Below are the code and all the weights of a small trained network. Each question names an input and a target symbol and asks about switching units off, where a switched-off unit gives its printed mean instead of its output.

import numpy as np


def w(rows, s, z=0):
    codes = np.array(rows[::2]) - 128.0
    scale = np.full(codes.shape[1], s)
    scale[-1] = z or s
    return codes * scale


def f(y):
    return np.maximum(y, 0)


def softmax(a):
    e = np.exp(a - a.max(-1, keepdims=True))
    return e / e.sum(-1, keepdims=True)


def log_softmax(a):
    a = a - a.max(-1, keepdims=True)
    return a - np.log(np.exp(a).sum(-1, keepdims=True))


def net(x, mask):
    ids = ['ΓΘΠΣΩαβδεζηλμξτφ'.index(c) for c in x.split()]
    T = len(ids)
    res = E[ids] + P[:T]
    r = res
    for j in range(2):
        rows = slice(4 * j, 4 * j + 4)
        q, k, v = (r @ M[0][rows].T for M in (Q, K, V))
        z = softmax(np.where(np.tri(T) > 0, q @ k.T / 4**0.5, -1e9)) @ v
        o = O[0][rows]
        res = res + np.where(mask[j], z, o[:, -1]) @ o[:, :-1]
    y = f(res @ A[0][:, :-1].T + A[0][:, -1])
    res = res + np.where(mask[2:6], y, B[0][:, -1]) @ B[0][:, :-1]
    return log_softmax(res[-1] @ U[:, :-1].T + U[:, -1])


Q, K, V, O, A, B = {}, {}, {}, {}, {}, {}
E = w([
[93,148,147],'Γ',
[101,157,105],'Θ',
[88,142,144],'Π',
[94,152,151],'Σ',
[93,136,143],'Ω',
[80,175,131],'α',
[20,123,135],'β',
[65,114,253],'δ',
[153,102,164],'ε',
[159,103,180],'ζ',
[244,2,110],'η',
[145,96,145],'λ',
[205,121,241],'μ',
[129,78,112],'ξ',
[130,65,13],'τ',
[42,40,50],'φ',
],0.0095)
P = w([
[132,114,123],'0',
[120,87,151],'1',
[126,66,167],'2',
[125,39,176],'3',
[117,19,187],'4',
[126,2,199],'5',
],0.0075)
Q[0] = w([
[111,75,157],'H1',
[155,79,157],'H1',
[66,33,176],'H1',
[195,250,81],'H1',
[130,118,136],'H2',
[127,114,129],'H2',
[74,108,128],'H2',
[121,110,130],'H2',
],0.019)
K[0] = w([
[154,39,125],'H1',
[131,39,91],'H1',
[171,35,143],'H1',
[96,249,112],'H1',
[127,124,136],'H2',
[135,138,147],'H2',
[171,110,147],'H2',
[138,117,142],'H2',
],0.014)
V[0] = w([
[103,203,234],'H1',
[46,168,212],'H1',
[248,152,208],'H1',
[21,123,113],'H1',
[97,139,86],'H2',
[126,159,159],'H2',
[213,34,161],'H2',
[118,110,116],'H2',
],0.011)
O[0] = w([
[26,100,143,86],'H1',
[28,44,154,134],'H1',
[30,250,163,181],'H1',
[151,18,128,113],'H1',
[131,106,98,65],'H2',
[111,168,122,138],'H2',
[145,114,212,254],'H2',
[126,104,128,139],'H2',
],0.011,0.0043)
A[0] = w([
[164,213,160,30],'N1',
[182,255,138,3],'N2',
[238,140,27,211],'N3',
[131,104,158,241],'N4',
],0.0072,0.0029)
B[0] = w([
[70,77,62,224],'N1',
[80,62,2,254],'N2',
[156,250,205,212],'N3',
[135,117,82,203],'N4',
],0.0063,0.009)
U = w([
[124,2,2,20],'Γ',
[123,164,218,133],'Θ',
[75,250,240,88],'Π',
[130,143,104,148],'Σ',
[127,98,115,34],'Ω',
[130,112,121,31],'α',
[86,114,17,198],'β',
[130,102,114,43],'δ',
[225,51,144,149],'ε',
[48,40,137,119],'ζ',
[137,196,32,252],'η',
[200,197,250,109],'λ',
[118,109,116,32],'μ',
[153,135,190,145],'ξ',
[124,151,199,142],'τ',
[129,134,165,149],'φ',
],0.0064,0.0038)

Each question gives the input, a string of symbols that net reads in full, and the target symbol t.
The units are the heads (4 rows each of Q, K, V and O) and the neurons (one row each of A and B). Each row of codes is followed by its name. A weight is (code - 128) times the scale printed after its matrix; where a second scale follows, it is the last column's (O, A, B and U).
mask holds one flag per unit, heads first, then neurons. A switched-off unit (its flag False) gives its mean, the last column of its rows in O or B, instead of its output. The means were averaged over made-up inputs and are rounded, as every weight is.
A unit's drop is (log p(t) with every unit on - log p(t) with that unit switched off) / (log p(t) with every unit on - log p(t) with every unit switched off).
The circuit of an input: a set's keep is (log p(t) with only the set's units on - log p(t) with every unit switched off) / (log p(t) with every unit on - log p(t) with every unit switched off). Starting from all 6 units, units are removed one at a time, each time the one whose removal leaves the highest keep (on an exact tie, the one counted first), for as long as the keep stays at least 0.8.
circuit, biggest first: the units of the circuit, biggest drop first
unit that matters most: the unit with the biggest drop
k most important neurons: the k neurons with the biggest drops, biggest first
heads that matter: for each layer, one digit per head in row order, 1 if its drop is at least 0.15 and else 0, layers parted by /
drop of u: that unit's drop, to one decimal
input δ Ω β, target ζ: 2 most important neurons : (N2; N3)
input φ φ β Γ, target ε: circuit, biggest first : (H1)
input δ η Ω, target η: circuit, biggest first : (H1; N2)
input η δ Π μ, target η: heads that matter : 10
input δ μ η ζ, target η: heads that matter : 10
input Π η δ β Θ, target η: 2 most important neurons : (N2; N3)
input β φ δ β, target ε: 2 most important neurons : (N2; N1)
input α α τ β Σ, target λ: circuit, biggest first : (H1; N3; N2)
input δ δ δ δ φ φ, target ε: circuit, biggest first : (H1; N3)
input Σ μ β β, target Π: 2 most important neurons : (N2; N1)
input φ δ τ β, target λ: 3 most important neurons : (N3; N2; N1)
input Σ τ δ, target λ: 3 most important neurons : (N3; N2; N1)
input Π α δ Ω μ δ, target Π: drop of H1 : 0.8
input δ Π ε δ μ, target Π: drop of N2 : 0.1
input Σ δ δ Θ, target ζ: unit that matters most : H1
input ξ Σ δ δ τ, target λ: drop of H1 : 0.7
input Γ δ β, target ζ: drop of H1 : 1.2
